Below are the code and all the weights of a small trained network. Each question names an input and a class and asks about switching units off, where a switched-off unit gives its printed mean instead of its output.

import numpy as np


def w(rows, s, z=0):
    codes = np.array(rows[::2]) - 128.0
    scale = np.full(codes.shape[1], s)
    scale[-1] = z or s
    return codes * scale


def norm(h):
    return h / np.sqrt((h * h).mean(-1, keepdims=True) + 1e-5)


def f(y):
    return y / 2 * (1 + np.tanh(0.7978845608 * (y + 0.044715 * y**3)))


def log_softmax(a):
    a = a - a.max(-1, keepdims=True)
    return a - np.log(np.exp(a).sum(-1, keepdims=True))


def net(x, mask):
    res = np.array(x, float).reshape(1, 2) / 4 @ E
    u = 0
    for l in range(3):
        y = f(norm(res) @ A[l][:, :-1].T + A[l][:, -1])
        res = res + np.where(mask[u : u + 4], y, B[l][:, -1]) @ B[l][:, :-1]
        u += 4
    return log_softmax(norm(res)[-1] @ U[:, :-1].T + U[:, -1])


A, B = {}, {}
E = w([
[100,170,36],'x0',
[2,128,172],'x1',
],0.0024)
A[0] = w([
[41,147,125,254],'L0N0',
[220,254,128,122],'L0N1',
[125,208,88,98],'L0N2',
[58,213,5,33],'L0N3',
],0.0044,0.0013)
B[0] = w([
[222,5,132,249],'L0N0',
[64,87,98,184],'L0N1',
[59,160,247,144],'L0N2',
[147,183,178,234],'L0N3',
],0.0029,0.0016)
A[1] = w([
[84,196,17,98],'L1N0',
[161,191,2,247],'L1N1',
[52,127,155,103],'L1N2',
[195,45,166,129],'L1N3',
],0.0031,0.0015)
B[1] = w([
[206,161,233,150],'L1N0',
[63,76,211,250],'L1N1',
[254,108,91,135],'L1N2',
[45,148,246,198],'L1N3',
],0.002,0.0014)
A[2] = w([
[181,94,188,3],'L2N0',
[253,118,67,179],'L2N1',
[155,113,242,154],'L2N2',
[90,201,5,87],'L2N3',
],0.0046,0.0015)
B[2] = w([
[113,255,168,147],'L2N0',
[40,66,151,210],'L2N1',
[163,193,73,254],'L2N2',
[184,214,206,147],'L2N3',
],0.006,0.0019)
U = w([
[159,215,227,232],'0',
[15,1,133,208],'1',
[158,180,58,2],'2',
],0.0066,0.0022)

Each question gives the input, the list of numbers given to net, and the class t.
The units are the neurons (one row each of A and B). Each row of codes is followed by its name. A weight is (code - 128) times the scale printed after its matrix; where a second scale follows, it is the last column's (A, B and U).
mask holds one flag per neuron, layer by layer. A switched-off neuron (its flag False) gives its mean, the last column of its row in B, instead of its output. The means were averaged over made-up inputs and are rounded, as every weight is.
A unit's drop is (log p(t) with every unit on - log p(t) with that unit switched off) / (log p(t) with every unit on - log p(t) with every unit switched off).
The circuit of an input: a set's keep is (log p(t) with only the set's units on - log p(t) with every unit switched off) / (log p(t) with every unit on - log p(t) with every unit switched off). Starting from all 12 units, units are removed one at a time, each time the one whose removal leaves the highest keep (on an exact tie, the one counted first), for as long as the keep stays at least 0.8.
circuit, biggest first: the units of the circuit, biggest drop first
unit that matters most: the unit with the biggest drop
k most important neurons: the k neurons with the biggest drops, biggest first
k most important neurons of layer l: the k neurons of layer l with the biggest drops, biggest first
input [0,3], class 2: circuit, biggest first -> (L2N1 L0N1 L2N2 L2N3)
input [0,-6], class 1: circuit, biggest first -> (L2N1)
input [4,-5], class 1: 3 most important neurons -> (L2N1 L1N0 L2N2)
input [-1,3], class 2: circuit, biggest first -> (L2N1 L2N2 L1N1 L2N3)
input [-1,0], class 2: 3 most important neurons of layer 2 -> (L2N1 L2N3 L2N2)
input [-1,-2], class 2: 2 most important neurons -> (L0N0 L2N1)
input [3,2], class 2: 3 most important neurons of layer 0 -> (L0N1 L0N3 L0N0)
input [8,3], class 0: 2 most important neurons of layer 2 -> (L2N3 L2N2)
input [5,-4], class 0: 2 most important neurons -> (L2N3 L0N0)
input [-3,-2], class 2: circuit, biggest first -> (L2N2 L2N3)
input [6,6], class 0: 3 most important neurons -> (L2N3 L0N3 L2N1)
input [4,4], class 0: 2 most important neurons -> (L1N1 L0N3)
input [8,-3], class 0: circuit, biggest first -> (L2N3 L2N2)
input [0,-1], class 2: unit that matters most -> L1N1
input [-1,2], class 2: 3 most important neurons of layer 2 -> (L2N1 L2N2 L2N3)
input [5,1], class 0: 2 most important neurons -> (L0N3 L0N2)
input [-2,2], class 2: 3 most important neurons of layer 0 -> (L0N1 L0N3 L0N2)
input [6,-5], class 0: 4 most important neurons -> (L2N3 L0N0 L1N2 L0N2)
input [6,5], class 0: 2 most important neurons -> (L2N3 L2N1)
input [-3,3], class 2: 2 most important neurons of layer 1 -> (L1N1 L1N0)
